Here is a tiny trained network, its code and every weight. The questions are about switching its units off for an input and a target symbol, where a switched-off unit gives its printed mean instead of its output.

import numpy as np


def w(rows, s, z=0):
    codes = np.array(rows[::2]) - 128.0
    scale = np.full(codes.shape[1], s)
    scale[-1] = z or s
    return codes * scale


def f(y):
    return y / 2 * (1 + np.tanh(0.7978845608 * (y + 0.044715 * y**3)))


def softmax(a):
    e = np.exp(a - a.max(-1, keepdims=True))
    return e / e.sum(-1, keepdims=True)


def log_softmax(a):
    a = a - a.max(-1, keepdims=True)
    return a - np.log(np.exp(a).sum(-1, keepdims=True))


def net(x, mask):
    ids = ['ΓΔΛΣΨαεζημτφ'.index(c) for c in x.split()]
    T = len(ids)
    res = E[ids] + P[:T]
    u = 0
    for l in range(2):
        q, k, v = (res @ M[l].T for M in (Q, K, V))
        z = softmax(np.where(np.tri(T) > 0, q @ k.T / 4**0.5, -1e9)) @ v
        res = res + np.where(mask[u], z, O[l][:, -1]) @ O[l][:, :-1]
        u += 1
        y = f(res @ A[l][:, :-1].T + A[l][:, -1])
        res = res + np.where(mask[u : u + 8], y, B[l][:, -1]) @ B[l][:, :-1]
        u += 8
    return log_softmax(res[-1] @ U[:, :-1].T + U[:, -1])


Q, K, V, O, A, B = {}, {}, {}, {}, {}, {}
E = w([
[65,150,108,113,127,48,122,109,124],'Γ',
[153,69,146,101,107,135,9,100,134],'Δ',
[187,255,96,59,164,172,140,152,152],'Λ',
[58,153,141,198,167,170,103,166,115],'Σ',
[137,54,134,60,62,109,99,129,124],'Ψ',
[131,95,196,131,50,156,135,115,115],'α',
[125,107,119,117,62,68,95,159,189],'ε',
[59,119,107,130,140,169,164,66,77],'ζ',
[81,134,245,112,71,159,126,130,200],'η',
[127,87,137,150,29,127,155,136,178],'μ',
[139,145,166,133,145,103,83,166,77],'τ',
[139,124,136,200,79,140,58,107,170],'φ',
],0.0096)
P = w([
[128,55,231,156,181,54,111,3,149],'0',
[95,140,189,133,10,122,125,162,160],'1',
[100,148,152,115,24,150,107,164,134],'2',
[92,153,132,103,45,152,96,169,116],'3',
[84,158,115,97,50,164,90,171,100],'4',
[78,166,112,90,57,167,84,171,84],'5',
[75,170,90,95,56,165,77,180,72],'6',
[69,185,88,85,74,173,67,167,69],'7',
[68,187,80,78,80,173,50,172,61],'8',
[68,203,80,72,68,166,59,175,61],'9',
],0.0042)
Q[0] = w([
[73,91,155,156,83,113,82,128,81],'0.h1',
[100,72,171,188,165,68,146,102,116],'0.h1',
[163,170,100,114,251,133,171,124,140],'0.h1',
[107,117,136,121,27,142,88,138,116],'0.h1',
],0.014)
K[0] = w([
[102,199,62,95,118,194,127,183,75],'0.h1',
[122,152,109,77,2,186,105,212,166],'0.h1',
[200,60,194,131,113,116,127,54,221],'0.h1',
[65,189,67,135,201,135,136,170,25],'0.h1',
],0.0094)
V[0] = w([
[109,191,120,10,164,78,138,139,120],'0.h1',
[63,157,196,139,181,210,157,99,8],'0.h1',
[254,63,95,53,113,180,137,103,97],'0.h1',
[91,108,151,113,30,144,221,130,210],'0.h1',
],0.0068)
O[0] = w([
[116,186,147,31,143,126,111,89,172,165],'0.h1',
[81,148,169,86,46,183,143,134,34,207],'0.h1',
[199,107,134,131,159,195,253,112,160,3],'0.h1',
[102,95,31,147,34,49,171,97,166,113],'0.h1',
],0.0075,0.0025)
A[0] = w([
[104,24,162,155,12,112,108,123,143,156],'0.n1',
[203,166,89,162,101,176,254,175,153,141],'0.n2',
[115,188,115,71,78,130,93,153,105,253],'0.n3',
[61,77,105,176,91,115,100,102,126,102],'0.n4',
[78,119,123,102,129,136,113,81,87,146],'0.n5',
[216,162,80,119,160,118,110,104,248,176],'0.n6',
[168,47,41,115,112,76,221,82,148,155],'0.n7',
[106,102,179,139,153,77,83,106,75,192],'0.n8',
],0.0076,0.0045)
B[0] = w([
[57,76,255,114,130,168,76,122,171,200],'0.n1',
[77,174,76,208,120,194,230,116,19,125],'0.n2',
[102,245,128,48,90,137,83,138,112,254],'0.n3',
[35,118,161,164,170,219,192,109,197,152],'0.n4',
[65,142,69,144,77,155,165,126,149,159],'0.n5',
[40,180,74,108,239,137,54,148,200,134],'0.n6',
[85,33,100,141,151,39,167,216,105,130],'0.n7',
[96,119,86,148,58,104,119,161,118,177],'0.n8',
],0.0056,0.0098)
Q[1] = w([
[11,168,163,37,21,184,18,144,144],'1.h1',
[115,190,127,85,108,152,38,179,118],'1.h1',
[183,105,127,163,172,97,161,128,131],'1.h1',
[64,158,140,74,71,140,58,143,163],'1.h1',
],0.011)
K[1] = w([
[110,250,67,102,129,167,155,150,73],'1.h1',
[146,255,97,126,199,148,106,143,99],'1.h1',
[139,71,161,138,117,99,99,127,155],'1.h1',
[115,215,81,102,135,142,143,147,105],'1.h1',
],0.0086)
V[1] = w([
[80,126,74,135,105,184,254,19,121],'1.h1',
[72,120,51,199,224,156,129,123,230],'1.h1',
[146,146,238,71,200,236,122,82,218],'1.h1',
[152,124,185,174,160,246,176,193,55],'1.h1',
],0.0072)
O[1] = w([
[87,186,50,88,78,225,214,58,254,3],'1.h1',
[76,185,85,250,182,127,117,148,212,8],'1.h1',
[68,204,221,129,212,123,226,124,52,131],'1.h1',
[134,159,137,98,97,192,220,244,108,68],'1.h1',
],0.0079,0.0038)
A[1] = w([
[87,174,131,138,159,74,115,84,101,73],'1.n1',
[254,43,143,111,92,116,113,177,86,6],'1.n2',
[153,42,87,154,84,95,76,44,158,162],'1.n3',
[207,64,116,71,84,113,98,90,95,107],'1.n4',
[122,109,207,125,192,28,120,152,44,100],'1.n5',
[122,56,52,136,130,62,117,179,163,199],'1.n6',
[127,154,131,31,84,219,198,143,156,206],'1.n7',
[140,39,148,230,98,170,192,140,122,244],'1.n8',
],0.0066,0.0022)
B[1] = w([
[159,106,156,168,137,160,136,78,147,159],'1.n1',
[176,195,174,210,108,197,156,171,213,202],'1.n2',
[120,177,149,5,137,51,236,162,183,186],'1.n3',
[168,222,193,199,110,103,169,94,172,215],'1.n4',
[165,59,88,85,174,254,156,90,219,247],'1.n5',
[158,58,111,83,105,177,179,223,159,149],'1.n6',
[196,68,49,220,40,88,169,97,62,200],'1.n7',
[218,156,194,193,139,29,146,104,45,134],'1.n8',
],0.0055,0.012)
U = w([
[137,83,66,139,87,181,132,59,131,155],'Γ',
[169,109,164,179,112,36,170,108,40,162],'Δ',
[143,138,123,253,142,85,66,76,121,133],'Λ',
[117,185,105,177,122,143,143,123,166,29],'Σ',
[157,46,102,120,178,163,52,37,102,125],'Ψ',
[107,108,79,101,136,183,108,176,204,14],'α',
[62,113,121,141,116,128,44,228,58,218],'ε',
[123,180,145,75,127,41,131,70,136,159],'ζ',
[66,152,179,133,158,166,181,80,150,1],'η',
[203,161,158,142,119,174,121,161,165,172],'μ',
[128,41,116,10,163,147,203,198,92,171],'τ',
[117,151,143,167,122,81,213,220,126,126],'φ',
],0.005,0.0025)

Each question gives the input, a string of symbols that net reads in full, and the target symbol t.
The units are the heads (4 rows each of Q, K, V and O) and the neurons (one row each of A and B). Each row of codes is followed by its name. A weight is (code - 128) times the scale printed after its matrix; where a second scale follows, it is the last column's (O, A, B and U).
mask holds one flag per unit, layer by layer, with each layer's heads first. A switched-off unit (its flag False) gives its mean, the last column of its rows in O or B, instead of its output. The means were averaged over made-up inputs and are rounded, as every weight is.
A unit's drop is (log p(t) with every unit on - log p(t) with that unit switched off) / (log p(t) with every unit on - log p(t) with every unit switched off).
The circuit of an input: a set's keep is (log p(t) with only the set's units on - log p(t) with every unit switched off) / (log p(t) with every unit on - log p(t) with every unit switched off). Starting from the 12 units with the biggest drops (on a tie, the unit counted first), units are removed one at a time, each time the one whose removal leaves the highest keep (on an exact tie, the one counted first), for as long as the keep stays at least 0.8.
circuit, biggest first: the units of the circuit, biggest drop first
k most important neurons: the k neurons with the biggest drops, biggest first
top k neurons in layer l: the k neurons of layer l with the biggest drops, biggest first
input μ τ η ε, target μ: 2 most important neurons	1.n2, 1.n4
input μ Σ ζ τ α Λ, target α: 3 most important neurons	0.n6, 0.n2, 1.n6
input τ μ Γ η Σ φ Λ α Γ, target τ: circuit, biggest first	1.h1, 0.h1, 1.n5
input Λ τ τ Δ α Γ α Σ τ, target η: circuit, biggest first	1.h1, 0.n6, 0.h1
input Σ ε Ψ, target ε: circuit, biggest first	0.n1, 0.h1, 1.h1, 1.n3
input Λ Ψ Σ, target η: circuit, biggest first	1.h1, 0.h1, 1.n5
input μ ε ζ Δ η Δ, target Γ: circuit, biggest first	1.h1, 1.n7, 0.h1
input Γ τ ζ η, target Γ: 2 most important neurons	1.n7, 0.n5
input Λ η φ, target η: circuit, biggest first	1.h1, 0.h1
input α τ τ α ζ Γ τ Λ, target Γ: circuit, biggest first	0.h1, 1.h1, 0.n2, 1.n7
input α μ ε α μ η, target η: circuit, biggest first	1.h1, 0.n1, 0.h1, 0.n4
input Δ Λ Ψ Ψ η τ, target φ: circuit, biggest first	0.h1, 1.h1, 0.n2, 1.n5
input Γ φ μ τ Ψ Ψ Ψ Γ ζ φ, target Γ: 3 most important neurons	1.n7, 0.n5, 0.n1
input μ Δ τ μ φ μ, target μ: top 2 neurons in layer 0	0.n4, 0.n1
input Γ α Λ Σ Ψ, target Ψ: 2 most important neurons	1.n5, 0.n6
input Δ α φ Ψ, target τ: 4 most important neurons	0.n7, 1.n4, 1.n6, 1.n2
input τ η α Γ ζ Γ τ α, target μ: 4 most important neurons	1.n2, 0.n3, 0.n1, 1.n4
input τ Ψ ε, target μ: 4 most important neurons	1.n2, 0.n1, 0.n4, 0.n8
input τ Λ α Λ Λ, target τ: circuit, biggest first	1.h1, 0.h1, 1.n4
input Λ τ Γ, target η: circuit, biggest first	1.h1, 0.h1, 1.n5
input α μ Λ Δ, target Γ: circuit, biggest first	1.h1, 0.n2, 0.h1, 1.n7
input Δ φ Σ τ, target μ: 2 most important neurons	1.n2, 1.n4
input τ η φ Δ Δ ζ Γ η Ψ, target ζ: top 3 neurons in layer 1	1.n3, 1.n5, 1.n4
input α ζ α τ φ Λ Σ ζ α, target Γ: circuit, biggest first	1.h1, 0.h1, 0.n2, 1.n7
input Γ ζ Γ Λ α, target Ψ: 2 most important neurons	1.n5, 0.n6
input Δ α μ μ α φ ζ Σ η Σ, target ε: top neuron in layer 1	1.n5
input Σ τ Σ τ ζ α, target Γ: circuit, biggest first	1.h1, 0.n5, 1.n7, 0.h1
